Below are the code and all the weights of a small trained network. Each question names an input and a target symbol and asks about switching units off, where a switched-off unit gives its printed mean instead of its output.

import numpy as np


def w(rows, s, z=0):
    codes = np.array(rows[::2]) - 128.0
    scale = np.full(codes.shape[1], s)
    scale[-1] = z or s
    return codes * scale


def f(y):
    return np.maximum(y, 0)


def softmax(a):
    e = np.exp(a - a.max(-1, keepdims=True))
    return e / e.sum(-1, keepdims=True)


def log_softmax(a):
    a = a - a.max(-1, keepdims=True)
    return a - np.log(np.exp(a).sum(-1, keepdims=True))


def net(x, mask):
    ids = ['ΔΘΛΠΦαβμξ'.index(c) for c in x.split()]
    T = len(ids)
    res = E[ids] + P[:T]
    r = res
    for j in range(2):
        rows = slice(2 * j, 2 * j + 2)
        q, k, v = (r @ M[0][rows].T for M in (Q, K, V))
        z = softmax(np.where(np.tri(T) > 0, q @ k.T / 2**0.5, -1e9)) @ v
        o = O[0][rows]
        res = res + np.where(mask[j], z, o[:, -1]) @ o[:, :-1]
    y = f(res @ A[0][:, :-1].T + A[0][:, -1])
    res = res + np.where(mask[2:18], y, B[0][:, -1]) @ B[0][:, :-1]
    return log_softmax(res[-1] @ U[:, :-1].T + U[:, -1])


Q, K, V, O, A, B = {}, {}, {}, {}, {}, {}
E = w([
[172,82,55,95,72],'Δ',
[68,136,142,97,151],'Θ',
[180,251,138,90,134],'Λ',
[133,192,77,70,135],'Π',
[59,105,164,165,64],'Φ',
[209,161,141,94,163],'α',
[181,171,75,85,157],'β',
[154,72,78,102,110],'μ',
[106,95,174,96,152],'ξ',
],0.023)
P = w([
[117,155,136,1,74],'0',
[139,88,111,130,161],'1',
[129,104,103,119,179],'2',
[93,86,129,140,119],'3',
[103,89,132,147,118],'4',
[81,74,129,144,134],'5',
[70,96,134,140,144],'6',
[86,84,140,145,144],'7',
[84,89,145,144,150],'8',
],0.0097)
Q[0] = w([
[65,27,185,167,103],'h1',
[168,151,91,12,248],'h1',
[58,110,192,190,2],'h2',
[234,217,95,49,201],'h2',
],0.0079)
K[0] = w([
[46,143,21,171,141],'h1',
[80,180,149,20,34],'h1',
[144,93,102,169,182],'h2',
[175,143,92,9,102],'h2',
],0.011)
V[0] = w([
[159,68,53,219,37],'h1',
[254,78,238,146,195],'h1',
[78,115,136,139,245],'h2',
[191,100,23,121,133],'h2',
],0.0092)
O[0] = w([
[52,165,120,187,198,85],'h1',
[23,92,205,9,136,2],'h1',
[173,59,123,112,146,52],'h2',
[92,72,177,200,255,125],'h2',
],0.0096,0.0066)
A[0] = w([
[160,124,220,111,246,123],'n1',
[200,197,148,132,102,143],'n2',
[162,218,71,151,185,250],'n3',
[138,149,170,135,27,58],'n4',
[99,211,100,73,160,164],'n5',
[152,131,153,162,89,164],'n6',
[132,153,53,110,116,226],'n7',
[173,87,94,192,99,98],'n8',
[113,215,166,125,205,34],'n9',
[150,17,67,44,105,149],'n10',
[151,128,121,68,196,208],'n11',
[102,141,68,61,152,255],'n12',
[146,230,162,185,127,107],'n13',
[109,89,122,199,72,100],'n14',
[57,129,147,59,130,168],'n15',
[186,174,158,192,131,121],'n16',
],0.011,0.0028)
B[0] = w([
[121,122,176,77,37,180],'n1',
[123,199,63,254,159,222],'n2',
[127,86,158,168,105,255],'n3',
[122,92,144,104,189,200],'n4',
[189,143,221,89,124,170],'n5',
[114,69,107,46,161,170],'n6',
[81,69,222,110,158,226],'n7',
[110,169,127,137,62,215],'n8',
[155,175,142,72,176,173],'n9',
[85,225,152,88,201,233],'n10',
[165,14,128,126,139,173],'n11',
[105,82,162,155,82,175],'n12',
[36,138,133,77,187,205],'n13',
[246,159,147,87,143,189],'n14',
[128,120,59,136,90,148],'n15',
[47,143,98,98,74,197],'n16',
],0.0063,0.012)
U = w([
[88,118,125,158,114,163],'Δ',
[141,191,125,103,116,98],'Θ',
[124,131,81,79,142,109],'Λ',
[159,138,90,120,96,124],'Π',
[84,159,124,132,10,138],'Φ',
[69,125,110,99,144,73],'α',
[124,101,156,127,137,147],'β',
[141,65,135,141,116,254],'μ',
[115,120,117,76,115,68],'ξ',
],0.013,0.0044)

Each question gives the input, a string of symbols that net reads in full, and the target symbol t.
The units are the heads (2 rows each of Q, K, V and O) and the neurons (one row each of A and B). Each row of codes is followed by its name. A weight is (code - 128) times the scale printed after its matrix; where a second scale follows, it is the last column's (O, A, B and U).
mask holds one flag per unit, heads first, then neurons. A switched-off unit (its flag False) gives its mean, the last column of its rows in O or B, instead of its output. The means were averaged over made-up inputs and are rounded, as every weight is.
A unit's drop is (log p(t) with every unit on - log p(t) with that unit switched off) / (log p(t) with every unit on - log p(t) with every unit switched off).
The circuit of an input: a set's keep is (log p(t) with only the set's units on - log p(t) with every unit switched off) / (log p(t) with every unit on - log p(t) with every unit switched off). Starting from the 12 units with the biggest drops (on a tie, the unit counted first), units are removed one at a time, each time the one whose removal leaves the highest keep (on an exact tie, the one counted first), for as long as the keep stays at least 0.8.
circuit, biggest first: the units of the circuit, biggest drop first
k most important neurons: the k neurons with the biggest drops, biggest first
which heads matter: for each layer, one digit per head in row order, 1 if its drop is at least 0.15 and else 0, layers parted by /
input μ μ μ Φ α Θ, target Φ: which heads matter	01
input Δ μ ξ Λ μ α, target α: circuit, biggest first	(h2, n13)
input Θ ξ β μ Θ α, target Π: which heads matter	10
input α ξ μ, target α: circuit, biggest first	(n10, h1)
input ξ μ ξ α ξ μ, target α: circuit, biggest first	(h1)
input Θ β μ, target Θ: which heads matter	10
input ξ μ μ, target ξ: which heads matter	10
input Π Π μ, target Π: which heads matter	10
input Φ Π Π, target Δ: which heads matter	10
input Δ ξ μ Δ ξ Π Δ Φ α, target α: which heads matter	11
input μ Θ Θ, target μ: which heads matter	01
input μ Π Π, target β: which heads matter	00
input β α Δ Φ Δ ξ α, target μ: circuit, biggest first	(h2, n10)
input μ μ Θ, target μ: circuit, biggest first	(n10, h2, n13)
input Φ Δ Δ, target Φ: circuit, biggest first	(n8, n4)
input Δ Δ β Π Λ Θ Π, target α: 3 most important neurons	(n13, n9, n14)
input Θ α α Δ, target α: most important neuron	(n10)
input Δ Π α Φ μ Λ β, target α: circuit, biggest first	(h2, n13)
input Δ Φ Δ, target Δ: which heads matter	11
input Π Φ Λ Π Δ Π Φ Π, target Φ: 3 most important neurons	(n16, n8, n4)
input Λ Φ Φ Π μ, target Φ: circuit, biggest first	(h2)
input Φ Λ Θ, target Φ: which heads matter	11
input Φ β ξ, target Φ: which heads matter	11
